Here is a tiny trained network, its code and every weight. The questions are about switching its units off for an input and a class, where a switched-off unit gives its printed mean instead of its output.

import numpy as np


def w(rows, s, z=0):
    codes = np.array(rows[::2]) - 128.0
    scale = np.full(codes.shape[1], s)
    scale[-1] = z or s
    return codes * scale


def norm(h):
    return h / np.sqrt((h * h).mean(-1, keepdims=True) + 1e-5)


def f(y):
    return y / 2 * (1 + np.tanh(0.7978845608 * (y + 0.044715 * y**3)))


def log_softmax(a):
    a = a - a.max(-1, keepdims=True)
    return a - np.log(np.exp(a).sum(-1, keepdims=True))


def net(x, mask):
    res = np.array(x, float).reshape(1, 6) / 4 @ E
    u = 0
    for l in range(2):
        y = f(norm(res) @ A[l][:, :-1].T + A[l][:, -1])
        res = res + np.where(mask[u : u + 11], y, B[l][:, -1]) @ B[l][:, :-1]
        u += 11
    return log_softmax(norm(res)[-1] @ U[:, :-1].T + U[:, -1])


A, B = {}, {}
E = w([
[32,81,178,105,124,137,172,108,113,47,187,118],'x0',
[123,97,163,156,59,185,158,33,117,118,216,120],'x1',
[124,213,190,9,42,114,145,107,167,113,158,139],'x2',
[77,95,65,76,190,181,207,37,195,112,66,141],'x3',
[174,228,99,127,44,71,233,87,104,163,148,155],'x4',
[179,132,25,146,93,203,108,120,77,134,80,92],'x5',
],0.013)
A[0] = w([
[118,41,125,206,66,202,62,158,31,100,180,83,116],'0.n0',
[147,200,11,134,88,180,207,39,76,63,170,109,129],'0.n1',
[151,115,46,123,42,220,237,51,67,127,131,117,126],'0.n2',
[128,57,129,213,194,169,172,57,172,174,115,131,82],'0.n3',
[109,57,161,204,77,178,87,179,51,103,165,59,120],'0.n4',
[107,140,122,179,95,167,138,107,74,128,149,105,7],'0.n5',
[142,137,91,108,197,132,132,182,104,141,69,103,13],'0.n6',
[179,233,114,34,101,204,116,82,209,160,94,107,113],'0.n7',
[91,179,180,88,151,84,125,173,130,117,90,123,80],'0.n8',
[157,178,102,31,120,116,166,66,200,141,107,161,117],'0.n9',
[122,130,114,69,19,217,124,98,78,67,130,43,122],'0.n10',
],0.011,0.012)
B[0] = w([
[120,169,126,166,75,220,86,181,193,74,174,100,229],'0.n0',
[126,160,127,133,69,80,208,111,146,219,42,248,241],'0.n1',
[124,140,147,126,130,114,234,123,209,201,74,153,247],'0.n2',
[126,75,71,184,144,140,138,65,27,151,187,215,203],'0.n3',
[206,163,140,126,123,178,77,154,116,39,195,172,217],'0.n4',
[117,141,109,137,92,148,168,112,195,173,114,150,128],'0.n5',
[74,112,192,30,166,64,82,116,218,88,43,105,143],'0.n6',
[191,150,162,169,39,203,131,187,173,145,116,177,217],'0.n7',
[124,200,136,126,91,149,165,173,180,129,127,126,160],'0.n8',
[124,139,133,124,77,175,67,172,147,92,165,172,210],'0.n9',
[175,152,132,161,132,232,44,148,70,34,202,85,212],'0.n10',
],0.012,0.011)
A[1] = w([
[187,200,173,191,62,71,158,100,113,162,135,55,83],'1.n0',
[74,132,115,64,216,84,133,107,85,49,91,185,167],'1.n1',
[202,114,124,172,156,56,50,153,10,77,143,110,29],'1.n2',
[82,158,183,102,85,143,226,169,162,128,122,137,133],'1.n3',
[126,189,31,109,144,129,110,153,153,35,119,98,118],'1.n4',
[143,108,37,165,155,140,158,68,134,197,47,177,227],'1.n5',
[62,116,236,105,92,183,191,118,117,42,224,180,131],'1.n6',
[37,109,255,64,68,75,180,56,109,114,201,155,132],'1.n7',
[115,91,116,71,84,175,131,112,166,176,89,122,2],'1.n8',
[223,215,139,70,68,56,120,230,59,138,98,86,38],'1.n9',
[190,112,88,121,91,193,60,104,111,98,145,204,168],'1.n10',
],0.0099,0.0069)
B[1] = w([
[61,103,172,72,155,44,146,130,154,103,46,167,162],'1.n0',
[107,153,121,119,111,109,183,146,172,175,86,83,159],'1.n1',
[95,52,116,186,179,107,99,98,150,46,178,48,150],'1.n2',
[75,107,159,111,124,119,112,185,170,117,101,138,207],'1.n3',
[91,104,172,115,146,132,101,166,118,142,113,79,156],'1.n4',
[155,69,92,119,237,76,103,134,90,140,98,85,227],'1.n5',
[80,96,136,86,176,65,63,120,206,90,111,64,240],'1.n6',
[108,64,188,45,171,85,81,179,215,59,95,47,174],'1.n7',
[95,114,169,111,88,127,166,152,146,109,157,88,131],'1.n8',
[187,135,88,215,123,162,151,93,4,181,183,155,186],'1.n9',
[147,153,151,157,129,100,96,144,126,63,113,83,251],'1.n10',
],0.012,0.013)
U = w([
[205,219,138,152,2,192,178,167,157,172,107,215,58],'0',
[107,55,53,144,200,72,238,9,48,213,83,121,3],'1',
[146,97,153,179,134,233,51,129,74,27,250,75,239],'2',
[87,102,166,64,147,103,91,178,211,74,70,89,176],'3',
],0.016,0.0039)

Each question gives the input, the list of numbers given to net, and the class t.
The units are the neurons (one row each of A and B). Each row of codes is followed by its name. A weight is (code - 128) times the scale printed after its matrix; where a second scale follows, it is the last column's (A, B and U).
mask holds one flag per neuron, layer by layer. A switched-off neuron (its flag False) gives its mean, the last column of its row in B, instead of its output. The means were averaged over made-up inputs and are rounded, as every weight is.
A unit's drop is (log p(t) with every unit on - log p(t) with that unit switched off) / (log p(t) with every unit on - log p(t) with every unit switched off).
The circuit of an input: a set's keep is (log p(t) with only the set's units on - log p(t) with every unit switched off) / (log p(t) with every unit on - log p(t) with every unit switched off). Starting from the 12 units with the biggest drops (on a tie, the unit counted first), units are removed one at a time, each time the one whose removal leaves the highest keep (on an exact tie, the one counted first), for as long as the keep stays at least 0.8.
circuit, biggest first: the units of the circuit, biggest drop first
most important unit: the unit with the biggest drop
top k neurons: the k neurons with the biggest drops, biggest first
top k neurons in layer l: the k neurons of layer l with the biggest drops, biggest first
drop when u is switched off: that unit's drop, to one decimal
input [4,-3,4,3,-1,4], class 0: circuit, biggest first : (0.n7)
input [2,5,1,-6,-3,-8], class 3: top 3 neurons in layer 0 : (0.n10 0.n3 0.n9)
input [-3,-8,8,8,-6,8], class 0: top 2 neurons : (0.n7 1.n6)
input [-2,3,-4,-8,6,-7], class 2: top 2 neurons : (0.n2 0.n1)
input [8,4,-2,-5,2,-6], class 3: top 4 neurons : (1.n6 0.n10 1.n7 0.n3)
input [1,-8,-4,-8,6,-5], class 1: top 2 neurons in layer 0 : (0.n0 0.n7)
input [8,-6,8,-3,2,2], class 2: top 3 neurons : (0.n10 0.n2 1.n9)
input [-5,-7,-7,-7,1,-5], class 2: top 2 neurons : (0.n1 0.n2)
input [-8,1,7,-4,-2,-7], class 0: top 2 neurons : (1.n9 0.n7)
input [-7,8,6,6,-5,-7], class 2: top 4 neurons in layer 1 : (1.n0 1.n5 1.n1 1.n10)
input [-1,-5,-3,-6,7,-6], class 1: top 2 neurons in layer 1 : (1.n9 1.n0)
input [-5,-3,5,6,5,-7], class 0: drop when 0.n7 is switched off : 1.8
input [8,4,-5,-3,6,7], class 0: drop when 0.n1 is switched off : 0.2
input [-2,-2,-2,8,1,3], class 1: most important unit : 1.n5
input [1,4,6,8,-8,4], class 2: drop when 1.n0 is switched off : 0.1
input [-4,-7,-6,-6,3,6], class 2: top 2 neurons in layer 0 : (0.n1 0.n2)
